Below are the code and all the weights of a small trained network. Each question names an input and a target symbol and asks about switching units off, where a switched-off unit gives its printed mean instead of its output.

import numpy as np


def w(rows, s, z=0):
    codes = np.array(rows[::2]) - 128.0
    scale = np.full(codes.shape[1], s)
    scale[-1] = z or s
    return codes * scale


def f(y):
    return np.maximum(y, 0)


def softmax(a):
    e = np.exp(a - a.max(-1, keepdims=True))
    return e / e.sum(-1, keepdims=True)


def log_softmax(a):
    a = a - a.max(-1, keepdims=True)
    return a - np.log(np.exp(a).sum(-1, keepdims=True))


def net(x, mask):
    ids = ['ΛΨβδηθμξπτφ'.index(c) for c in x.split()]
    T = len(ids)
    res = E[ids] + P[:T]
    r = res
    for j in range(3):
        rows = slice(3 * j, 3 * j + 3)
        q, k, v = (r @ M[0][rows].T for M in (Q, K, V))
        z = softmax(np.where(np.tri(T) > 0, q @ k.T / 3**0.5, -1e9)) @ v
        o = O[0][rows]
        res = res + np.where(mask[j], z, o[:, -1]) @ o[:, :-1]
    y = f(res @ A[0][:, :-1].T + A[0][:, -1])
    res = res + np.where(mask[3:15], y, B[0][:, -1]) @ B[0][:, :-1]
    return log_softmax(res[-1] @ U[:, :-1].T + U[:, -1])


Q, K, V, O, A, B = {}, {}, {}, {}, {}, {}
E = w([
[217,139,62,134],'Λ',
[200,70,136,8],'Ψ',
[73,31,209,123],'β',
[180,134,61,56],'δ',
[63,195,66,62],'η',
[117,124,124,93],'θ',
[216,100,186,108],'μ',
[110,185,109,177],'ξ',
[192,58,158,175],'π',
[20,126,204,99],'τ',
[186,35,116,79],'φ',
],0.015)
P = w([
[38,15,71,200],'0',
[132,189,176,39],'1',
[134,188,173,23],'2',
[144,201,174,30],'3',
[145,210,168,7],'4',
[153,214,181,7],'5',
[151,223,179,3],'6',
[153,223,187,2],'7',
],0.0059)
Q[0] = w([
[48,145,90,141],'h0',
[41,213,113,106],'h0',
[94,46,223,125],'h0',
[160,100,96,172],'h1',
[105,211,87,71],'h1',
[58,155,164,169],'h1',
[74,175,159,91],'h2',
[209,82,208,55],'h2',
[144,56,250,87],'h2',
],0.014)
K[0] = w([
[164,151,205,63],'h0',
[117,210,184,79],'h0',
[4,63,174,176],'h0',
[112,105,47,94],'h1',
[131,216,119,95],'h1',
[72,178,177,203],'h1',
[91,159,192,121],'h2',
[96,79,67,156],'h2',
[72,36,125,156],'h2',
],0.014)
V[0] = w([
[130,85,73,94],'h0',
[144,127,166,138],'h0',
[40,127,168,91],'h0',
[107,64,54,137],'h1',
[165,165,168,109],'h1',
[159,108,146,102],'h1',
[78,82,147,244],'h2',
[137,111,113,51],'h2',
[140,191,122,162],'h2',
],0.011)
O[0] = w([
[176,207,60,46,201],'h0',
[105,94,181,145,102],'h0',
[43,113,165,59,250],'h0',
[182,213,173,15,84],'h1',
[116,85,68,133,202],'h1',
[107,82,133,148,230],'h1',
[64,54,2,193,151],'h2',
[142,186,180,52,202],'h2',
[147,112,158,206,4],'h2',
],0.0076,0.0032)
A[0] = w([
[227,51,100,85,85],'n0',
[190,80,192,158,135],'n1',
[170,13,186,79,63],'n2',
[97,57,115,159,138],'n3',
[102,254,115,164,118],'n4',
[155,4,204,92,77],'n5',
[63,215,63,160,160],'n6',
[34,116,160,153,41],'n7',
[49,135,222,143,2],'n8',
[120,175,11,104,207],'n9',
[110,63,95,182,163],'n10',
[48,208,141,161,94],'n11',
],0.0089,0.0081)
B[0] = w([
[208,143,35,246,229],'n0',
[109,231,40,61,161],'n1',
[34,242,156,219,183],'n2',
[112,143,215,144,210],'n3',
[182,160,89,254,178],'n4',
[44,209,87,219,196],'n5',
[127,244,79,188,165],'n6',
[191,117,15,143,190],'n7',
[170,20,61,71,182],'n8',
[122,62,214,38,254],'n9',
[156,122,238,139,204],'n10',
[206,141,25,157,175],'n11',
],0.0075,0.0084)
U = w([
[46,146,195,155,124],'Λ',
[113,191,104,237,64],'Ψ',
[138,103,179,196,144],'β',
[198,47,155,31,66],'δ',
[157,121,149,119,125],'η',
[115,68,228,48,209],'θ',
[216,110,66,167,2],'μ',
[96,207,146,85,52],'ξ',
[199,12,195,137,160],'π',
[117,143,148,138,175],'τ',
[117,94,79,127,208],'φ',
],0.011,0.0065)

Each question gives the input, a string of symbols that net reads in full, and the target symbol t.
The units are the heads (3 rows each of Q, K, V and O) and the neurons (one row each of A and B). Each row of codes is followed by its name. A weight is (code - 128) times the scale printed after its matrix; where a second scale follows, it is the last column's (O, A, B and U).
mask holds one flag per unit, heads first, then neurons. A switched-off unit (its flag False) gives its mean, the last column of its rows in O or B, instead of its output. The means were averaged over made-up inputs and are rounded, as every weight is.
A unit's drop is (log p(t) with every unit on - log p(t) with that unit switched off) / (log p(t) with every unit on - log p(t) with every unit switched off).
The circuit of an input: a set's keep is (log p(t) with only the set's units on - log p(t) with every unit switched off) / (log p(t) with every unit on - log p(t) with every unit switched off). Starting from the 12 units with the biggest drops (on a tie, the unit counted first), units are removed one at a time, each time the one whose removal leaves the highest keep (on an exact tie, the one counted first), for as long as the keep stays at least 0.8.
circuit, biggest first: the units of the circuit, biggest drop first
unit that matters most: the unit with the biggest drop
top k neurons: the k neurons with the biggest drops, biggest first
which heads matter: for each layer, one digit per head in row order, 1 if its drop is at least 0.15 and else 0, layers parted by /
drop when u is switched off: that unit's drop, to one decimal
input Ψ μ τ μ π δ, target δ: which heads matter : 100
input θ Λ θ Λ Ψ, target φ: circuit, biggest first : (h1 h2 n2)
input Λ ξ τ τ μ δ δ π, target μ: circuit, biggest first : (h0)
input π μ β μ β, target Λ: circuit, biggest first : (h0 n2)
input φ τ δ Ψ π π β, target Λ: top 3 neurons : (n5 n2 n0)
input Ψ ξ Ψ, target ξ: which heads matter : 001
input ξ φ μ, target β: which heads matter : 001
input Λ τ π η ξ θ β Ψ, target μ: circuit, biggest first : (h0 n0)
input φ η π β Ψ φ τ μ, target δ: which heads matter : 101
input ξ π β θ μ, target β: which heads matter : 011
input β Λ τ η π φ, target θ: which heads matter : 101
input π μ Λ μ φ θ, target θ: top 2 neurons : (n0 n9)
input π δ π ξ ξ τ τ, target φ: top 2 neurons : (n8 n7)
input τ η π τ μ θ η τ, target φ: unit that matters most : n7
input μ η Ψ Ψ δ τ β μ, target Ψ: top 3 neurons : (n9 n2 n5)
input Λ Λ φ, target μ: drop when h0 is switched off : 1.4
input β ξ δ ξ Ψ θ μ, target θ: drop when h2 is switched off : 2.5
input π π δ Λ φ τ φ, target π: drop when n5 is switched off : 0.0
input π τ ξ φ φ μ Ψ, target π: top 3 neurons : (n9 n10 n0)
